Below are the code and all the weights of a small trained network. Each question names an input and a class and asks about switching units off, where a switched-off unit gives its printed mean instead of its output.

import numpy as np


def w(rows, s, z=0):
    codes = np.array(rows[::2]) - 128.0
    scale = np.full(codes.shape[1], s)
    scale[-1] = z or s
    return codes * scale


def f(y):
    return np.maximum(y, 0)


def log_softmax(a):
    a = a - a.max(-1, keepdims=True)
    return a - np.log(np.exp(a).sum(-1, keepdims=True))


def net(x, mask):
    res = np.array(x, float).reshape(1, 6) / 4 @ E
    y = f(res @ A[0][:, :-1].T + A[0][:, -1])
    res = res + np.where(mask, y, B[0][:, -1]) @ B[0][:, :-1]
    return log_softmax(res[-1] @ U[:, :-1].T + U[:, -1])


A, B = {}, {}
E = w([
[87,142,9],'x0',
[126,128,127],'x1',
[110,242,112],'x2',
[128,126,129],'x3',
[129,127,128],'x4',
[238,150,91],'x5',
],0.011)
A[0] = w([
[119,146,48,65],'neuron 1',
[134,88,119,94],'neuron 2',
[113,196,98,131],'neuron 3',
[167,133,88,77],'neuron 4',
[128,126,127,112],'neuron 5',
[92,113,71,85],'neuron 6',
[121,57,104,74],'neuron 7',
[115,62,145,145],'neuron 8',
[134,7,80,107],'neuron 9',
[58,115,156,65],'neuron 10',
[122,114,5,104],'neuron 11',
[198,139,132,157],'neuron 12',
[125,147,138,255],'neuron 13',
[143,65,142,135],'neuron 14',
[158,166,212,77],'neuron 15',
[155,134,171,86],'neuron 16',
[144,61,116,95],'neuron 17',
[138,146,178,74],'neuron 18',
[156,56,147,55],'neuron 19',
[163,128,115,94],'neuron 20',
[124,246,172,36],'neuron 21',
[138,133,148,109],'neuron 22',
[105,82,59,197],'neuron 23',
[132,100,121,95],'neuron 24',
[133,130,166,102],'neuron 25',
[119,126,136,244],'neuron 26',
[203,128,90,90],'neuron 27',
[171,150,188,136],'neuron 28',
[124,129,135,254],'neuron 29',
[184,100,187,111],'neuron 30',
[152,91,144,134],'neuron 31',
[42,135,188,189],'neuron 32',
[118,152,115,43],'neuron 33',
[245,158,128,61],'neuron 34',
[117,143,166,195],'neuron 35',
[70,115,128,67],'neuron 36',
[87,176,125,174],'neuron 37',
[149,113,64,117],'neuron 38',
[176,152,118,134],'neuron 39',
[166,137,124,106],'neuron 40',
[143,94,127,72],'neuron 41',
[146,109,131,62],'neuron 42',
[98,128,86,217],'neuron 43',
[158,50,147,103],'neuron 44',
],0.014,0.0076)
B[0] = w([
[119,128,182,180],'neuron 1',
[117,182,155,152],'neuron 2',
[157,173,131,195],'neuron 3',
[94,100,127,153],'neuron 4',
[136,123,130,128],'neuron 5',
[108,127,217,174],'neuron 6',
[149,196,129,171],'neuron 7',
[154,147,119,203],'neuron 8',
[126,230,98,224],'neuron 9',
[90,120,93,179],'neuron 10',
[112,102,254,218],'neuron 11',
[108,71,59,194],'neuron 12',
[226,106,75,215],'neuron 13',
[137,167,76,196],'neuron 14',
[96,126,191,189],'neuron 15',
[107,144,175,161],'neuron 16',
[102,226,116,176],'neuron 17',
[123,150,212,155],'neuron 18',
[113,166,142,183],'neuron 19',
[56,112,98,147],'neuron 20',
[109,252,109,190],'neuron 21',
[115,144,136,142],'neuron 22',
[164,119,182,218],'neuron 23',
[149,198,124,142],'neuron 24',
[112,128,150,155],'neuron 25',
[214,62,73,211],'neuron 26',
[53,94,95,179],'neuron 27',
[130,99,189,195],'neuron 28',
[244,77,103,216],'neuron 29',
[118,92,209,209],'neuron 30',
[152,152,119,177],'neuron 31',
[106,72,24,245],'neuron 32',
[92,168,168,134],'neuron 33',
[88,111,76,201],'neuron 34',
[137,111,127,190],'neuron 35',
[85,92,102,164],'neuron 36',
[154,139,110,199],'neuron 37',
[114,92,171,172],'neuron 38',
[95,79,57,171],'neuron 39',
[40,89,111,152],'neuron 40',
[118,158,124,145],'neuron 41',
[108,139,124,135],'neuron 42',
[192,93,169,210],'neuron 43',
[107,196,89,203],'neuron 44',
],0.0062,0.011)
U = w([
[101,245,116,70],'0',
[162,98,127,253],'1',
[68,92,237,66],'2',
[169,97,111,178],'3',
[8,75,77,30],'4',
],0.012,0.0062)

Each question gives the input, the list of numbers given to net, and the class t.
The units are the neurons (one row each of A and B). Each row of codes is followed by its name. A weight is (code - 128) times the scale printed after its matrix; where a second scale follows, it is the last column's (A, B and U).
mask holds one flag per neuron, in row order. A switched-off neuron (its flag False) gives its mean, the last column of its row in B, instead of its output. The means were averaged over made-up inputs and are rounded, as every weight is.
A unit's drop is (log p(t) with every unit on - log p(t) with that unit switched off) / (log p(t) with every unit on - log p(t) with every unit switched off).
The circuit of an input: a set's keep is (log p(t) with only the set's units on - log p(t) with every unit switched off) / (log p(t) with every unit on - log p(t) with every unit switched off). Starting from the 12 units with the biggest drops (on a tie, the unit counted first), units are removed one at a time, each time the one whose removal leaves the highest keep (on an exact tie, the one counted first), for as long as the keep stays at least 0.8.
units of the circuit, in order: the units of the circuit, biggest drop first
unit that matters most: the unit with the biggest drop
top k neurons: the k neurons with the biggest drops, biggest first
drop of u: that unit's drop, to one decimal
input [-6,1,-2,-3,3,4], class 2: unit that matters most -> neuron 30
input [5,-5,6,-8,-4,-4], class 3: units of the circuit, in order -> [neuron 9; neuron 43]
input [7,5,1,5,5,-4], class 2: units of the circuit, in order -> [neuron 11; neuron 6]
input [8,8,-8,-8,-4,3], class 0: top 3 neurons -> [neuron 9; neuron 17; neuron 7]
input [6,8,-6,-1,6,-8], class 1: units of the circuit, in order -> [neuron 23; neuron 43]
input [5,2,-7,-3,5,4], class 0: top 2 neurons -> [neuron 9; neuron 17]
input [6,-1,-5,3,6,-5], class 2: units of the circuit, in order -> [neuron 11; neuron 23]
input [8,2,-1,-1,-1,-3], class 2: units of the circuit, in order -> [neuron 11; neuron 6]
input [5,2,-1,-5,3,1], class 2: top 2 neurons -> [neuron 11; neuron 32]
input [-1,2,2,-6,5,-8], class 4: top 2 neurons -> [neuron 32; neuron 10]
input [-2,5,-1,-7,6,-5], class 3: top 2 neurons -> [neuron 27; neuron 34]
input [-3,-7,-4,-7,3,-8], class 4: top 2 neurons -> [neuron 32; neuron 10]
input [-2,7,-4,6,4,-8], class 4: top 3 neurons -> [neuron 32; neuron 10; neuron 36]
input [4,6,-8,-8,-2,-4], class 0: unit that matters most -> neuron 9
input [8,4,3,-8,-8,4], class 2: drop of neuron 11 -> 0.3
input [5,-6,-7,3,2,-5], class 0: drop of neuron 17 -> 0.1
input [-7,7,-7,-5,-7,-7], class 0: drop of neuron 28 -> 0.0
